Below is a small trained network, with its code and all its weights. Each question gives an input and a class and asks what happens when units are switched off, that is, made to give their printed mean instead of their output.

import numpy as np


def w(rows, s, z=0):
    codes = np.array(rows[::2]) - 128.0
    scale = np.full(codes.shape[1], s)
    scale[-1] = z or s
    return codes * scale


def norm(h):
    return h / np.sqrt((h * h).mean(-1, keepdims=True) + 1e-5)


def f(y):
    return np.maximum(y, 0)


def log_softmax(a):
    a = a - a.max(-1, keepdims=True)
    return a - np.log(np.exp(a).sum(-1, keepdims=True))


def net(x, mask):
    res = np.array(x, float).reshape(1, 4) / 4 @ E
    u = 0
    for l in range(3):
        y = f(norm(res) @ A[l][:, :-1].T + A[l][:, -1])
        res = res + np.where(mask[u : u + 12], y, B[l][:, -1]) @ B[l][:, :-1]
        u += 12
    return log_softmax(norm(res)[-1] @ U[:, :-1].T + U[:, -1])


A, B = {}, {}
E = w([
[140,88,71,49],'x0',
[38,25,127,217],'x1',
[135,230,134,73],'x2',
[223,110,2,148],'x3',
],0.0049)
A[0] = w([
[42,127,42,153,36],'L0N1',
[120,162,218,92,85],'L0N2',
[76,83,195,40,129],'L0N3',
[159,26,178,164,95],'L0N4',
[124,62,112,131,185],'L0N5',
[255,123,44,56,215],'L0N6',
[99,163,142,144,1],'L0N7',
[116,55,129,67,206],'L0N8',
[189,108,157,176,89],'L0N9',
[125,77,94,4,16],'L0N10',
[152,136,241,124,127],'L0N11',
[86,172,161,107,103],'L0N12',
],0.009,0.0016)
B[0] = w([
[6,131,175,86,163],'L0N1',
[153,220,199,178,189],'L0N2',
[26,179,81,82,191],'L0N3',
[162,46,98,113,184],'L0N4',
[160,95,207,88,177],'L0N5',
[94,159,114,125,255],'L0N6',
[129,204,95,157,142],'L0N7',
[69,119,134,60,175],'L0N8',
[170,104,98,245,151],'L0N9',
[122,255,15,81,173],'L0N10',
[193,137,193,150,188],'L0N11',
[166,175,206,86,170],'L0N12',
],0.0052,0.0072)
A[1] = w([
[237,198,194,69,217],'L1N1',
[196,176,53,89,42],'L1N2',
[173,111,88,168,100],'L1N3',
[173,65,96,151,64],'L1N4',
[231,124,150,188,120],'L1N5',
[136,26,207,119,19],'L1N6',
[150,146,221,127,78],'L1N7',
[116,102,22,134,254],'L1N8',
[124,66,157,122,220],'L1N9',
[2,193,103,188,220],'L1N10',
[140,20,98,154,160],'L1N11',
[63,215,98,120,85],'L1N12',
],0.0097,0.0023)
B[1] = w([
[75,129,157,244,254],'L1N1',
[50,87,163,43,202],'L1N2',
[49,118,190,203,153],'L1N3',
[77,46,208,67,155],'L1N4',
[15,87,90,160,171],'L1N5',
[131,136,26,143,173],'L1N6',
[221,185,138,135,186],'L1N7',
[79,198,190,197,214],'L1N8',
[168,102,178,179,175],'L1N9',
[232,192,80,83,214],'L1N10',
[97,152,255,59,192],'L1N11',
[159,97,70,150,208],'L1N12',
],0.0051,0.0071)
A[2] = w([
[69,90,115,214,255],'L2N1',
[156,152,190,119,104],'L2N2',
[116,157,144,174,157],'L2N3',
[139,40,133,92,209],'L2N4',
[118,205,32,119,119],'L2N5',
[150,177,170,82,109],'L2N6',
[160,47,219,182,210],'L2N7',
[140,170,144,199,193],'L2N8',
[87,210,239,180,221],'L2N9',
[45,87,98,177,79],'L2N10',
[1,97,63,72,170],'L2N11',
[212,69,141,251,103],'L2N12',
],0.008,0.0025)
B[2] = w([
[142,106,106,112,184],'L2N1',
[162,104,136,145,155],'L2N2',
[139,115,82,156,171],'L2N3',
[87,121,183,41,155],'L2N4',
[107,131,83,111,185],'L2N5',
[69,85,161,146,161],'L2N6',
[156,163,103,50,189],'L2N7',
[206,79,116,102,188],'L2N8',
[181,77,101,136,255],'L2N9',
[105,93,115,144,157],'L2N10',
[130,157,165,159,195],'L2N11',
[3,181,135,37,158],'L2N12',
],0.0074,0.0095)
U = w([
[181,94,107,89,115],'0',
[72,248,80,94,198],'1',
[206,200,252,179,118],'2',
[43,72,215,62,185],'3',
[72,79,83,188,2],'4',
],0.015,0.0057)

Each question gives the input, the list of numbers given to net, and the class t.
The units are the neurons (one row each of A and B). Each row of codes is followed by its name. A weight is (code - 128) times the scale printed after its matrix; where a second scale follows, it is the last column's (A, B and U).
mask holds one flag per neuron, layer by layer. A switched-off neuron (its flag False) gives its mean, the last column of its row in B, instead of its output. The means were averaged over made-up inputs and are rounded, as every weight is.
A unit's drop is (log p(t) with every unit on - log p(t) with that unit switched off) / (log p(t) with every unit on - log p(t) with every unit switched off).
The circuit of an input: a set's keep is (log p(t) with only the set's units on - log p(t) with every unit switched off) / (log p(t) with every unit on - log p(t) with every unit switched off). Starting from the 12 units with the biggest drops (on a tie, the unit counted first), units are removed one at a time, each time the one whose removal leaves the highest keep (on an exact tie, the one counted first), for as long as the keep stays at least 0.8.
circuit, biggest first: the units of the circuit, biggest drop first
k most important neurons: the k neurons with the biggest drops, biggest first
k most important neurons of layer l: the k neurons of layer l with the biggest drops, biggest first
drop of u: that unit's drop, to one decimal
input [3,-5,5,-4], class 2: circuit, biggest first	(L1N1, L2N12, L2N9)
input [-4,-2,-5,-1], class 3: circuit, biggest first	(L2N12, L0N4)
input [-8,-6,-8,8], class 4: circuit, biggest first	(L1N5)
input [3,-7,-8,4], class 1: 2 most important neurons	(L0N10, L0N6)
input [1,2,0,3], class 3: 3 most important neurons of layer 0	(L0N5, L0N2, L0N10)
input [-7,-1,7,8], class 0: 2 most important neurons	(L0N3, L2N8)
input [5,-8,8,-8], class 2: 2 most important neurons	(L0N2, L1N1)
input [-3,8,2,1], class 0: 3 most important neurons of layer 2	(L2N7, L2N1, L2N6)
input [-2,-6,-1,7], class 4: 2 most important neurons of layer 0	(L0N3, L0N10)
input [3,2,1,7], class 1: 2 most important neurons	(L0N6, L1N1)
input [-4,-2,-8,-6], class 0: drop of L2N12	0.1
input [5,4,-6,3], class 3: drop of L1N6	0.0
input [-6,-8,-7,2], class 4: drop of L1N5	0.3
input [8,1,-4,-1], class 1: circuit, biggest first	(L0N10)
